Each row is followed by its class.
[-40  65 -37  -7 -13   9 -39   3   1 -11 -12  29   6 -16 -16 -46  -6 -14
 -77  -1   6  11 -22  -8  12  30  41 -25   7 -46  29   5  51   6]
H
[-29  45  12   5   2 -27 -47  -5   6 -35 -30  28 -37   7   7 -71  -5  13
 -15   5 -37 -31 -44   6  46  75  21 -21 -29  -6  -8  -8  -2 -23]
U
[-25  50 -26 -18 -11   9 -38 -11 -13  -3  -3  29   9 -14   4 -34   3 -18
 -42 -39  17  21  -3 -13  -5  40  26 -28  -2 -33  19  15  34  11]
N
[  0  12  38  -8  -2   0 -39 -10 -14  18  20  34 -31  12  11 -75  26  -7
   1  -2 -25 -27 -34  20  42  55 -17   1 -13 -16  -9  -7  -1 -22]
J
[ 35  -4  -6 -12   3  26  47  11  55  18 -17 -26 -23   5  25  -2 -16  13
 -56 -29 -25 -20  -4  14  19   5   3  17  11 -22  37  14 -24   6]
H
[ 32 -14 -17  -4  -1  28  62  10  51   9 -21 -26 -20   8  22  12 -12   8
 -52 -35 -26 -19   0  14  13  -9  -1   6  16 -18  36  17 -32  17]
L
[ 14  21 -25  47   8  16  14   9  53 -11 -13 -27  -3 -14  15 -16 -38 -21
 -61 -21 -60 -44 -26  55   5 -36  -4 -23  38 -29  46  -8 -24  16]
L
[-42  19  29   0 -33 -30 -38 -30 -15  20  -8  20 -29 -17   2 -60  46  19
 -48  21  11 -18 -62 -37  24  39   1  12   2 -24   3  -8 -20 -20]
X
[ -7  32 -16  22  -8  29  -9  22  39 -11 -13   4  -6 -16  -6 -44 -14 -11
 -44 -21 -38  -4 -31  47   0 -19  -8  -5  40 -29  43  -9  -9  26]
A
[-28  66 -24 -18 -22  19 -51  -2  -7  -2  13  41   2 -12   3 -49   0  -6
 -67 -22   2  19 -13 -10  29  56  37 -18  -3 -31  22   4  56  -4]
N
[  1 -13  44  18  26 -34   9   5  -7 -22 -36 -23 -12 -12  21  13  28  -1
  44  27 -45 -45  -4   5  32  13   5  -3 -15  29  -7  20 -37 -31]
X
[-23  67 -39 -14  -8  17 -45   1 -12   0  16  40  11 -18  11 -42   9 -15
 -53 -26  12  13  -7  -1   1  40  30 -27   6 -43  14   8  46  12]
S
[-13  -3  20   7   5 -26 -41 -18 -19  28  23   3 -14   4  29 -67  29   5
   5   6 -27 -24 -20  -4  16  30   0 -25 -25 -11 -11  -1  -1 -44]
H
[  1  21 -55  42   7  17  15  21  51 -14 -27 -33  -1   8  21 -19 -51 -30
 -46  -2 -47 -30 -25  61   5 -52   5 -28  25 -29  31  -5 -15   7]
U
[-32  56 -42 -21 -11   8 -34   2  -2 -10 -14  45  11 -19  -3 -55  -4 -11
 -71 -20   0  11 -13  -3  27  33  30 -22  -6 -41  18   8  43  13]
S
[ 25  -5  -5  -5  -5  32  46  16  56  20  -6 -25 -30   2  33   0  -7  14
 -60 -31 -34 -20  -4  16  14   3   5  15  16 -21  43  21 -28  11]
Q
[  6  15 -35  39 -16   3  10  12  44  -1 -46 -12   1 -12   9 -42 -18 -23
 -52 -20 -47   4 -37  41  -6 -39  -2 -17  36 -21  30 -10 -30  27]
A
[-35  38  14   5   7 -32 -36 -18 -16  25 -16  28 -16  -6  37 -99  36 -19
 -36 -13 -14 -25 -45 -14  27  39  28 -11 -32 -32  -5   7   4 -27]
U
[ 33  -1 -12 -14   6  22  50  16  50  21  -7 -19 -19   4  37  11 -12   8
 -50 -34 -23 -21  -3   7  21  -7  -1  13   6 -15  28  22 -24   6]
X
[ -32   15   36   30   -4  -21  -13   12   19  -13  -44   12  -37   14
    2 -114   22   13  -32   16  -50  -19  -56    8   30   43    1   23
  -25  -27   11   -6   -2  -13]
Q
[-45  14  -1  18  27 -20 -24   6  -8   3 -12   8 -18   1  30 -87  26 -26
  14   5 -23 -45 -38  35   7 -10 -17 -30 -21 -30  -9   8   4 -15]
J
[ 29  21  59  -1  37   0 -21   7 -15  42  42  11 -50   7  76 -82  66   6
  13  -9 -35 -43 -38  26  15  75 -34   4   2 -17   8 -10   5 -46]
J
[ 32   5  -4 -11   0  24  47  16  50  23 -10 -19 -21   2  33   3 -10  13
 -59 -32 -24 -14  -6   9  18   3   1  16  16 -19  33  20 -23   9]
X
[ 24  -6 -14  -3  -2  31  51   9  50  17 -17 -22 -23   8  27   2  -8  12
 -54 -34 -25 -13  -3   8  17   4  10   9  12 -19  37  18 -21  10]
L
[-37  68 -37 -11  -6  12 -40  -2   0   3 -12  28   0  -9  11 -63  -7  -9
 -72 -27   7  11 -24   0   6  40  37 -22  -4 -38  24   5  49  -4]
U
[-48  14  32 -11  12 -29  -8 -25 -13 -21 -48  14 -22 -18  52 -58  63  -2
  -6  28 -15 -17 -21 -20  39  43  21   6 -15 -17 -14  38 -12 -26]
A
[ -25   21   38    7  -13  -33  -21  -10  -14   -9  -65   21  -20    7
  -45 -101  -10    8    2   12   -7  -17  -37  -14   71   75   -3  -14
  -44    2  -15  -12    0  -31]
U
[  1  27 -19  42  -2  15 -21  14  44  -4  -2 -27  -3 -25 -19 -14 -31 -23
 -49  -3 -44 -27 -33  52   3 -23 -13 -20  37 -26  59 -17 -15  10]
J
[-10   1 -32  27 -24  24  14   7  30   8 -55  -2  -4 -12 -14 -41 -19  -8
 -46  -1 -33   8 -30  46  -7 -26 -30   2  38 -30  41  -8 -32  23]
J
[ 29   1 -18  -4   4  29  57  13  51   9 -14 -29 -18   4  27   9 -11  12
 -51 -30 -32 -16   2  13  18   0   3   4  20 -20  32  26 -32  16]
A
[-32  23  47 -25  -8   3 -44  -6  -8  13  -5  54 -43  -9  14 -56  59   7
  -2   6  -3 -12 -36 -15  54  78   3  30 -20 -12  12   3  -1 -21]
U
[ 17  34 -39  39   6  25  13  18  38 -19  10 -10  -7   2  34 -31 -28 -17
 -58 -15 -50 -20 -19  58 -26 -48 -12 -26  46 -50  28 -10 -24  25]
L
[ 27   0 -11  -9   0  32  46   8  50  17 -12 -23 -21   5  23  -3 -10  11
 -55 -38 -28 -13  -3  11  25   8   4  10  13 -19  33  22 -24  13]
A
[ 30   7  -5 -13  -1  23  40  16  52  18  -3 -16 -23   5  29   5 -10  12
 -56 -35 -24 -20  -7   9  22   5   2  13   7 -16  29  21 -23   7]
X
[-22  72 -45  -7   0  17 -23   3  -3  -3  43  36  14  -8  27 -46  10 -26
 -72 -19   3  -4 -14  11  -4  15  23 -35  21 -57  13   3  48  18]
L
[-53   8  34  32   6 -43 -28   9  -6 -29 -37  -1 -21 -15 -16 -38  34  -3
  21  42 -25 -31 -36  -7  20  17  14  -7 -21   2   4  -1 -10 -16]
Q
[  6  28 -30  46  -3  20 -11  28  48 -10   5 -12  -8  -7   4 -23 -30 -18
 -49 -13 -52 -27 -29  57  -6 -43   4 -18  36 -34  35 -11 -16  22]
S
[-20  66 -28 -15   3  15 -45  -9  -8  -5   8  44   8 -21  24 -43  14 -14
 -54 -33  -2  21  -5  -5   0  43  23 -21  -1 -32  13  14  45   4]
A
[-34  56 -32  -1 -14   6 -33  -3  -2 -23 -22  46  10 -17 -26 -35 -12 -13
 -60 -15  -1  14  -9 -12  22  26  30 -30 -14 -24  14   4  39   8]
L
[ 28  -3 -13  -7   0  27  39   9  45  16   2 -24 -21   5  27  19 -16  12
 -49 -33 -28 -23  -1  12  19   8  -2   2  15 -17  42  15 -25   6]
N
[-40  30   0 -10  13 -13  -2  10   5 -25   0  17 -28  13  64 -49  37 -32
  -1  11 -11 -48 -30  43   3 -15  16 -35  -1 -40 -19  30 -19  -3]
Q
[ -7  21 -42  31 -22  12   2   7  19 -24 -86   9   2 -14 -23 -56 -29  -2
 -44   1 -27  14 -33  21  12  -8 -10  18   0 -12  21 -19  -9  12]
J
[-28  31  58   8 -35 -29 -55  -9   2  20 -49  30 -35 -21 -31 -81  40  42
 -32   9  -3  20 -67 -24  31 106  18  29  -4   6  26 -34   9 -27]
S
[ 33  -4 -17  -7  -2  28  44  17  56  17   1 -28 -22   4  30   6 -12   5
 -47 -48 -27 -23   1  21   0  -8  -1   0  17 -13  32  21 -31  15]
U
[ 36  -2 -24  -7   6  32  51  16  52  21 -12 -25 -22   0  47   7  -8  16
 -56 -40 -33 -24   0  17  15   5  10  11  17 -23  37  22 -28  11]
S
[ 16  30 -55  55  23  15  -9  14  44 -17 -13 -51   5  -5  45 -27 -47  -5
 -35  -7 -61  -9 -24  67 -24 -30  -5 -24  42 -21  38 -29  -2   4]
A
[-20  21  39  24  15  -5 -22 -13 -16   4  -9 -29 -26   4  26 -20  27  -4
  35   9   0 -38 -18  23  -9  55   7 -26  10  -2   0  18  -8 -40]
U
[-40  32  26  13  -2 -36 -43  -9 -18 -11 -65  25 -37  -6 -24 -69  15  33
 -15  16 -20 -30 -57  -6  49  85  11 -10 -32  -4   4 -20  -8 -29]
S
[-14  62 -29  -9  -8   5 -51  -1 -11   1   5  33   7 -21  12 -46   7  -5
 -52 -29   1  18 -13  -2  -1  51  34 -26   5 -27  16  -3  48   4]
S
[-25  11  13  18  17 -35 -35  -8 -37 -20 -29  10 -15   1  -3 -32  14   3
  52   2 -17 -34 -17  -8  17  47  -8 -46 -42  12 -10   1 -14 -36]
N
[-27  53 -36  -6   0   9 -30   3  -5  -9 -32  26   7 -19   7 -46  -2  -4
 -50 -21   3  18 -10   0   5  39  32 -16  -2 -32  21   7  43   6]
S
[-11  21 -20  23 -29   4 -11   3  19 -14 -68  21  -5  -9   6 -55 -15   1
 -61  11 -44  37 -33  23  14  -3   5  22  19 -23  29 -23 -18  13]
N
[ -1  24 -46  42  13  25  24  28  52 -27 -49 -25   6  -4   2 -20 -44 -23
 -41  -4 -60 -20 -21  64  15 -39  -4 -19  32 -27  45   0 -16  21]
A
[ -2  24  66   6   2 -32 -73   1 -14 -16  41  24 -33  -2  -1 -24  20  18
  15  21 -41 -20 -15 -13  47  59  23 -11 -29  29 -27  -7  17 -44]
X
[-25  65 -38 -11   6  15 -45   1 -10 -12  17  23  14 -13  10 -41   5 -28
 -38 -26  10  11  -5  -1   6  31  31 -39   2 -35  11  13  58   9]
A
[-23  65 -13  -3   6   8 -54   3 -12   1  28  28   8 -17  19 -51   9 -12
 -47 -20 -15  12  -8  12  -3  48  15 -28  12 -37  29  -4  51   3]
N
[ 37  -2 -15   0   0  27  68   9  51  16  -7 -30 -21   7  37  14  -7  11
 -59 -36 -26 -27  -1  13   8  -4   5   3  24 -21  30  19 -34  15]
L
[-23  54 -28  -1  -7   8 -44  -6 -12  -4 -14  38   7 -22   3 -57  11 -17
 -59 -24   1  20 -16  -9   9  39  20 -21  -5 -30  25  -5  52   2]
L
[ 18  16  -8  40   5  11  23  13  57 -16 -25 -42  -3 -12  18 -43 -24 -12
 -50 -22 -56 -25 -32  61 -16 -36 -14  -3  52 -28  41  -6 -36  26]
A
[-20  69 -23  -4  -5  19 -42   9   2   0  17  35  -2 -18   3 -52   4  -8
 -68 -33  -5  -1 -17   4   7  45  31 -23  11 -45  25   8  46  13]
S
[ 22 -11 -21   3  -3  28  63  13  49  12 -37 -28 -18   5  14   3 -14  10
 -59 -28 -28 -18  -6   9  24  -7   6  10  12 -18  41  15 -24  14]
L
[-42  -1  18   4 -10 -12 -20   4   0 -20 -75  27 -18  -9 -53 -41   4   4
  -3  17 -16 -25 -46 -28  88  39  10  26 -49  10  34 -10   1 -25]
N
[-31  65 -34   0  12   3 -42   2  -3 -29  -2  17   9 -19   8 -62  -7 -11
 -49 -15 -16   7 -11   5   9  39  20 -39   8 -38  19   5  50   9]
A
[ 29  22  -4  45  -4  27  -1  19  39  18 -11 -12  -8   1 -10 -35 -24  -8
 -40 -18 -38 -15 -34  41  -4  -9 -13  15  23 -23  43 -26 -11   5]
H
[-28  67 -40  -7  -9  14 -30  -1 -17  -8  -3  35  13  -5 -10 -58  -6 -18
 -56 -20  15  20  -8   2   6  41  21 -43   4 -45  12  -1  54  15]
L
[ 33  -5 -15  -4  -1  20  39  10  49  15 -16 -29 -17  -1  15   2 -15   8
 -45 -33 -21 -17  -2   8   5   0  -1   2  11 -18  37  13 -27   9]
H
[ 23  -7 -15  -2  -7  27  49  13  52   9 -22 -25 -24   4  17   8 -17  14
 -57 -25 -26 -20  -4  10  19  -1   4  16   5 -16  37  17 -28  11]
Q
[-11  69 -30 -11   9  11 -38   2 -13  -2  41  37  10  -7  23 -34   5 -22
 -51 -24  -8 -15 -11  18   8  35   2 -37   3 -40  16  -2  40   5]
N
[-37  29  65   1 -22 -14 -59   7 -14   9  12  50 -38  -6 -24 -68  44  15
 -19  22 -40 -11 -42 -30  83  86  38  15 -22  -3  14  -5  14 -29]
N
